Here is a tiny trained network, its code and every weight. The questions are about switching its units off for an input and a class, where a switched-off unit gives its printed mean instead of its output.

import numpy as np


def w(rows, s, z=0):
    codes = np.array(rows[::2]) - 128.0
    scale = np.full(codes.shape[1], s)
    scale[-1] = z or s
    return codes * scale


def norm(h):
    return h / np.sqrt((h * h).mean(-1, keepdims=True) + 1e-5)


def f(y):
    return np.maximum(y, 0)


def log_softmax(a):
    a = a - a.max(-1, keepdims=True)
    return a - np.log(np.exp(a).sum(-1, keepdims=True))


def net(x, mask):
    res = np.array(x, float).reshape(1, 8) / 4 @ E
    u = 0
    for l in range(2):
        y = f(norm(res) @ A[l][:, :-1].T + A[l][:, -1])
        res = res + np.where(mask[u : u + 15], y, B[l][:, -1]) @ B[l][:, :-1]
        u += 15
    return log_softmax(norm(res)[-1] @ U[:, :-1].T + U[:, -1])


A, B = {}, {}
E = w([
[127,128,126,126,127,126],'x0',
[2,94,204,85,94,128],'x1',
[79,195,46,56,152,128],'x2',
[127,129,128,128,128,129],'x3',
[127,209,131,163,190,51],'x4',
[128,129,127,128,128,129],'x5',
[127,128,124,127,125,117],'x6',
[128,127,126,128,128,126],'x7',
],0.003)
A[0] = w([
[77,147,162,155,131,80,232],'0.n0',
[161,85,91,95,89,195,133],'0.n1',
[197,90,100,163,110,135,44],'0.n2',
[65,38,97,108,80,144,134],'0.n3',
[192,124,85,138,85,166,117],'0.n4',
[109,127,78,83,93,131,94],'0.n5',
[221,123,126,212,105,142,104],'0.n6',
[148,82,198,157,147,91,70],'0.n7',
[196,114,196,148,98,130,253],'0.n8',
[66,116,141,78,124,149,209],'0.n9',
[177,133,113,3,126,169,163],'0.n10',
[138,209,148,127,168,68,178],'0.n11',
[114,142,119,132,199,120,170],'0.n12',
[123,107,36,81,139,99,175],'0.n13',
[186,138,94,140,43,147,73],'0.n14',
],0.005,0.0019)
B[0] = w([
[176,193,141,207,134,191,233],'0.n0',
[51,139,141,176,170,134,209],'0.n1',
[67,148,135,92,4,154,178],'0.n2',
[200,19,111,128,151,131,228],'0.n3',
[35,148,153,153,132,173,191],'0.n4',
[124,177,193,149,126,225,172],'0.n5',
[134,145,153,29,80,87,224],'0.n6',
[76,199,26,201,169,165,190],'0.n7',
[131,42,155,26,129,87,243],'0.n8',
[200,119,205,77,124,126,230],'0.n9',
[138,112,109,209,104,115,204],'0.n10',
[123,90,176,56,191,145,251],'0.n11',
[151,109,154,123,152,91,194],'0.n12',
[132,167,125,166,131,225,209],'0.n13',
[64,167,124,175,113,150,171],'0.n14',
],0.0034)
A[1] = w([
[139,50,165,92,59,147,254],'1.n0',
[83,153,180,253,196,106,156],'1.n1',
[88,129,168,101,35,177,87],'1.n2',
[67,185,45,86,126,110,177],'1.n3',
[210,67,145,111,126,56,94],'1.n4',
[178,120,122,89,220,171,197],'1.n5',
[93,56,158,84,41,202,241],'1.n6',
[155,139,122,89,49,151,128],'1.n7',
[135,39,104,79,157,81,5],'1.n8',
[124,177,178,96,210,231,199],'1.n9',
[225,198,159,78,135,126,230],'1.n10',
[107,48,228,162,145,66,209],'1.n11',
[53,234,148,96,78,148,77],'1.n12',
[150,179,144,104,230,47,123],'1.n13',
[129,157,240,71,138,41,197],'1.n14',
],0.0046,0.00069)
B[1] = w([
[126,160,92,112,138,56,227],'1.n0',
[155,145,50,168,56,223,189],'1.n1',
[164,183,102,142,162,72,201],'1.n2',
[156,87,170,203,86,145,160],'1.n3',
[3,90,212,102,215,217,169],'1.n4',
[78,146,129,67,81,67,192],'1.n5',
[143,187,89,109,105,62,253],'1.n6',
[151,169,108,145,139,132,163],'1.n7',
[121,145,172,179,220,139,151],'1.n8',
[171,131,103,168,98,89,238],'1.n9',
[76,77,167,125,118,96,203],'1.n10',
[127,157,104,138,139,197,225],'1.n11',
[131,41,166,112,177,153,173],'1.n12',
[122,96,121,70,82,99,221],'1.n13',
[119,53,126,169,171,191,228],'1.n14',
],0.004,0.0049)
U = w([
[154,185,82,83,74,44,201],'0',
[83,48,210,106,190,138,98],'1',
[144,156,103,244,101,236,1],'2',
],0.011,0.00023)

Each question gives the input, the list of numbers given to net, and the class t.
The units are the neurons (one row each of A and B). Each row of codes is followed by its name. A weight is (code - 128) times the scale printed after its matrix; where a second scale follows, it is the last column's (A, B and U).
mask holds one flag per neuron, layer by layer. A switched-off neuron (its flag False) gives its mean, the last column of its row in B, instead of its output. The means were averaged over made-up inputs and are rounded, as every weight is.
A unit's drop is (log p(t) with every unit on - log p(t) with that unit switched off) / (log p(t) with every unit on - log p(t) with every unit switched off).
The circuit of an input: a set's keep is (log p(t) with only the set's units on - log p(t) with every unit switched off) / (log p(t) with every unit on - log p(t) with every unit switched off). Starting from the 12 units with the biggest drops (on a tie, the unit counted first), units are removed one at a time, each time the one whose removal leaves the highest keep (on an exact tie, the one counted first), for as long as the keep stays at least 0.8.
units of the circuit, in order: the units of the circuit, biggest drop first
most important unit: the unit with the biggest drop
k most important neurons: the k neurons with the biggest drops, biggest first
top k neurons in layer l: the k neurons of layer l with the biggest drops, biggest first
drop of u: that unit's drop, to one decimal
input [4,0,0,-4,-4,4,5,3], class 0: top 4 neurons in layer 1	1.n6; 1.n14; 1.n0; 1.n4
input [3,3,-4,-5,1,-2,5,3], class 2: most important unit	0.n7
input [-7,1,3,5,7,-7,-2,-3], class 1: top 4 neurons in layer 0	0.n11; 0.n7; 0.n3; 0.n10
input [8,7,-2,-5,6,-6,-5,6], class 2: units of the circuit, in order	1.n1; 0.n0
input [1,0,8,-7,-5,7,6,2], class 2: 2 most important neurons	0.n13; 0.n8
input [-3,0,-3,0,8,-6,4,2], class 1: 2 most important neurons	0.n11; 0.n13
input [-4,0,1,3,-4,-7,3,-2], class 2: 2 most important neurons	0.n1; 0.n10
input [0,-4,0,-1,1,-6,1,-8], class 1: 2 most important neurons	1.n12; 1.n14
input [-6,2,4,-4,2,-4,0,-6], class 1: 2 most important neurons	1.n6; 1.n12
input [-1,0,5,6,-3,-5,-8,2], class 2: top 3 neurons in layer 0	0.n13; 0.n8; 0.n10
input [-8,1,-1,6,2,8,-8,-4], class 2: top 2 neurons in layer 1	1.n1; 1.n6
input [-3,8,0,2,3,-8,7,3], class 2: 2 most important neurons	0.n0; 0.n8
input [3,7,-3,-3,1,8,-6,1], class 2: 3 most important neurons	0.n0; 0.n6; 0.n11
input [0,4,6,2,2,5,-1,1], class 1: most important unit	1.n12
input [-3,3,-3,1,1,-1,2,0], class 2: top 2 neurons in layer 0	0.n7; 0.n0
input [-2,1,5,2,-8,-2,4,-5], class 0: top 2 neurons in layer 1	1.n6; 1.n14
input [7,8,5,2,-7,3,4,2], class 0: drop of 1.n6	0.3
input [4,4,8,1,1,7,8,-3], class 1: drop of 1.n6	0.1
input [-2,-4,-7,3,-1,8,-4,2], class 0: drop of 0.n2	1.2
input [2,6,-1,2,3,-3,-5,6], class 2: top neuron in layer 0	0.n0
